Here is a tiny trained network, its code and every weight. The questions are about switching its units off for an input and a target symbol, where a switched-off unit gives its printed mean instead of its output.

import numpy as np


def w(rows, s, z=0):
    codes = np.array(rows[::2]) - 128.0
    scale = np.full(codes.shape[1], s)
    scale[-1] = z or s
    return codes * scale


def f(y):
    return np.maximum(y, 0)


def softmax(a):
    e = np.exp(a - a.max(-1, keepdims=True))
    return e / e.sum(-1, keepdims=True)


def log_softmax(a):
    a = a - a.max(-1, keepdims=True)
    return a - np.log(np.exp(a).sum(-1, keepdims=True))


def net(x, mask):
    ids = ['αγεηλξπσφψ'.index(c) for c in x.split()]
    T = len(ids)
    res = E[ids] + P[:T]
    u = 0
    for l in range(2):
        q, k, v = (res @ M[l].T for M in (Q, K, V))
        z = softmax(np.where(np.tri(T) > 0, q @ k.T / 4**0.5, -1e9)) @ v
        res = res + np.where(mask[u], z, O[l][:, -1]) @ O[l][:, :-1]
        u += 1
        y = f(res @ A[l][:, :-1].T + A[l][:, -1])
        res = res + np.where(mask[u : u + 8], y, B[l][:, -1]) @ B[l][:, :-1]
        u += 8
    return log_softmax(res[-1] @ U[:, :-1].T + U[:, -1])


Q, K, V, O, A, B = {}, {}, {}, {}, {}, {}
E = w([
[117,215,24],'α',
[86,238,164],'γ',
[69,151,129],'ε',
[93,230,157],'η',
[101,247,104],'λ',
[106,113,46],'ξ',
[89,231,142],'π',
[92,254,172],'σ',
[74,75,164],'φ',
[113,196,90],'ψ',
],0.0052)
P = w([
[102,133,101],'0',
[83,157,188],'1',
[202,126,152],'2',
[110,133,90],'3',
[75,158,182],'4',
[186,149,142],'5',
[112,120,78],'6',
[77,191,178],'7',
[201,173,133],'8',
[100,107,61],'9',
[86,253,174],'10',
[203,166,121],'11',
],0.02)
Q[0] = w([
[197,40,81],'0.h1',
[2,91,63],'0.h1',
[102,151,126],'0.h1',
[75,188,144],'0.h1',
],0.0087)
K[0] = w([
[173,215,255],'0.h1',
[180,204,60],'0.h1',
[131,140,100],'0.h1',
[111,85,43],'0.h1',
],0.007)
V[0] = w([
[129,194,22],'0.h1',
[93,86,3],'0.h1',
[105,2,141],'0.h1',
[168,106,101],'0.h1',
],0.0096)
O[0] = w([
[175,43,194,252],'0.h1',
[139,1,116,190],'0.h1',
[46,108,39,12],'0.h1',
[136,104,80,62],'0.h1',
],0.0096,0.0031)
A[0] = w([
[7,86,106,148],'0.n1',
[224,95,104,119],'0.n2',
[157,43,177,113],'0.n3',
[138,110,183,255],'0.n4',
[104,124,121,62],'0.n5',
[122,137,133,182],'0.n6',
[137,163,126,93],'0.n7',
[101,151,199,64],'0.n8',
],0.013,0.0049)
B[0] = w([
[44,136,253,184],'0.n1',
[5,127,112,167],'0.n2',
[221,81,85,198],'0.n3',
[174,238,49,255],'0.n4',
[148,118,122,128],'0.n5',
[120,168,138,165],'0.n6',
[168,165,183,159],'0.n7',
[79,138,15,190],'0.n8',
],0.0071,0.0086)
Q[1] = w([
[56,107,72],'1.h1',
[120,169,206],'1.h1',
[46,89,6],'1.h1',
[185,165,254],'1.h1',
],0.0092)
K[1] = w([
[113,219,202],'1.h1',
[56,26,147],'1.h1',
[140,251,156],'1.h1',
[128,2,199],'1.h1',
],0.0066)
V[1] = w([
[242,95,219],'1.h1',
[182,224,2],'1.h1',
[116,206,139],'1.h1',
[149,176,224],'1.h1',
],0.006)
O[1] = w([
[89,254,159,145],'1.h1',
[47,124,94,254],'1.h1',
[137,123,29,212],'1.h1',
[175,230,56,196],'1.h1',
],0.0076,0.00093)
A[1] = w([
[128,238,252,83],'1.n1',
[179,174,132,143],'1.n2',
[69,31,124,41],'1.n3',
[194,104,154,140],'1.n4',
[107,87,207,62],'1.n5',
[78,96,61,193],'1.n6',
[132,135,198,2],'1.n7',
[86,115,130,42],'1.n8',
],0.012,0.0061)
B[1] = w([
[92,64,122,249],'1.n1',
[121,97,68,200],'1.n2',
[38,155,58,134],'1.n3',
[222,82,125,154],'1.n4',
[72,194,76,138],'1.n5',
[143,60,212,171],'1.n6',
[193,255,199,137],'1.n7',
[159,157,123,128],'1.n8',
],0.0088,0.014)
U = w([
[145,157,100,136],'α',
[134,139,107,100],'γ',
[187,84,248,204],'ε',
[129,125,125,110],'η',
[124,45,110,30],'λ',
[84,53,97,36],'ξ',
[66,113,223,244],'π',
[204,57,101,4],'σ',
[125,126,113,111],'φ',
[133,160,121,145],'ψ',
],0.013,0.0039)

Each question gives the input, a string of symbols that net reads in full, and the target symbol t.
The units are the heads (4 rows each of Q, K, V and O) and the neurons (one row each of A and B). Each row of codes is followed by its name. A weight is (code - 128) times the scale printed after its matrix; where a second scale follows, it is the last column's (O, A, B and U).
mask holds one flag per unit, layer by layer, with each layer's heads first. A switched-off unit (its flag False) gives its mean, the last column of its rows in O or B, instead of its output. The means were averaged over made-up inputs and are rounded, as every weight is.
A unit's drop is (log p(t) with every unit on - log p(t) with that unit switched off) / (log p(t) with every unit on - log p(t) with every unit switched off).
The circuit of an input: a set's keep is (log p(t) with only the set's units on - log p(t) with every unit switched off) / (log p(t) with every unit on - log p(t) with every unit switched off). Starting from the 12 units with the biggest drops (on a tie, the unit counted first), units are removed one at a time, each time the one whose removal leaves the highest keep (on an exact tie, the one counted first), for as long as the keep stays at least 0.8.
units of the circuit, in order: the units of the circuit, biggest drop first
most important unit: the unit with the biggest drop
top k neurons: the k neurons with the biggest drops, biggest first
k most important neurons of layer l: the k neurons of layer l with the biggest drops, biggest first
input φ α φ η ξ ψ φ φ ε, target σ: top 3 neurons : [0.n1, 1.n4, 1.n2]
input α φ γ σ π ξ φ φ ξ, target π: top 2 neurons : [0.n3, 1.n1]
input ξ φ π α α φ α η ψ φ λ η, target ε: top 2 neurons : [0.n1, 0.n3]
input φ σ φ φ σ λ, target σ: top 3 neurons : [0.n1, 1.n2, 1.n4]
input ξ λ α ψ σ φ ψ ξ ξ φ ξ π, target ε: most important unit : 1.h1
input ξ ξ α λ ξ η φ ξ ξ φ γ φ, target ε: 2 most important neurons of layer 1 : [1.n7, 1.n4]
input α ξ α σ α σ, target π: top 2 neurons : [0.n3, 1.n1]
input φ λ ξ α γ, target σ: top 2 neurons : [0.n3, 0.n2]
input φ ψ σ α ξ, target σ: units of the circuit, in order : [0.h1, 0.n3, 1.n4]
input ξ ξ π ξ ξ π ξ γ, target ε: units of the circuit, in order : [0.h1, 1.h1]
input ξ φ ε φ ξ φ ψ γ φ φ φ σ, target ε: units of the circuit, in order : [1.h1, 0.h1, 0.n8]
input φ ψ ε ψ σ ξ ψ φ ε ψ ξ σ, target σ: top 2 neurons : [0.n1, 0.n4]
input ξ ξ φ ξ φ ε γ π φ λ φ α, target ε: units of the circuit, in order : [1.h1, 0.h1, 0.n4]
input α ξ η, target π: units of the circuit, in order : [0.h1, 1.h1, 0.n3]
input ξ φ α σ φ λ, target ε: units of the circuit, in order : [1.h1, 0.h1, 0.n4, 0.n2]
input φ α σ λ ξ ε, target σ: units of the circuit, in order : [1.h1, 0.n1, 0.h1, 1.n4]
input α π φ α π, target σ: most important unit : 0.h1
input ξ φ φ φ φ λ, target ε: top 3 neurons : [0.n4, 0.n1, 0.n2]
input ξ ψ φ ξ π φ σ λ ψ, target ε: units of the circuit, in order : [1.h1, 0.h1]
input α φ ξ, target π: units of the circuit, in order : [0.h1, 1.h1, 0.n3, 1.n1]
input φ ε ψ σ η α σ φ π, target σ: 2 most important neurons of layer 1 : [1.n2, 1.n4]
input α π ε φ ε σ σ γ ε σ π λ, target π: units of the circuit, in order : [1.h1, 0.h1, 0.n3, 1.n1]
input φ φ γ λ φ π ψ φ σ, target σ: top 2 neurons : [0.n1, 1.n2]
input π ξ φ ξ φ ξ γ η ψ ξ π, target ε: 2 most important neurons of layer 0 : [0.n1, 0.n3]
input φ ε η, target σ: top 2 neurons : [0.n1, 1.n2]
input λ ξ σ α α, target σ: top 2 neurons : [0.n3, 0.n2]
input α η φ ξ σ ε, target π: units of the circuit, in order : [0.h1, 1.h1, 0.n3]
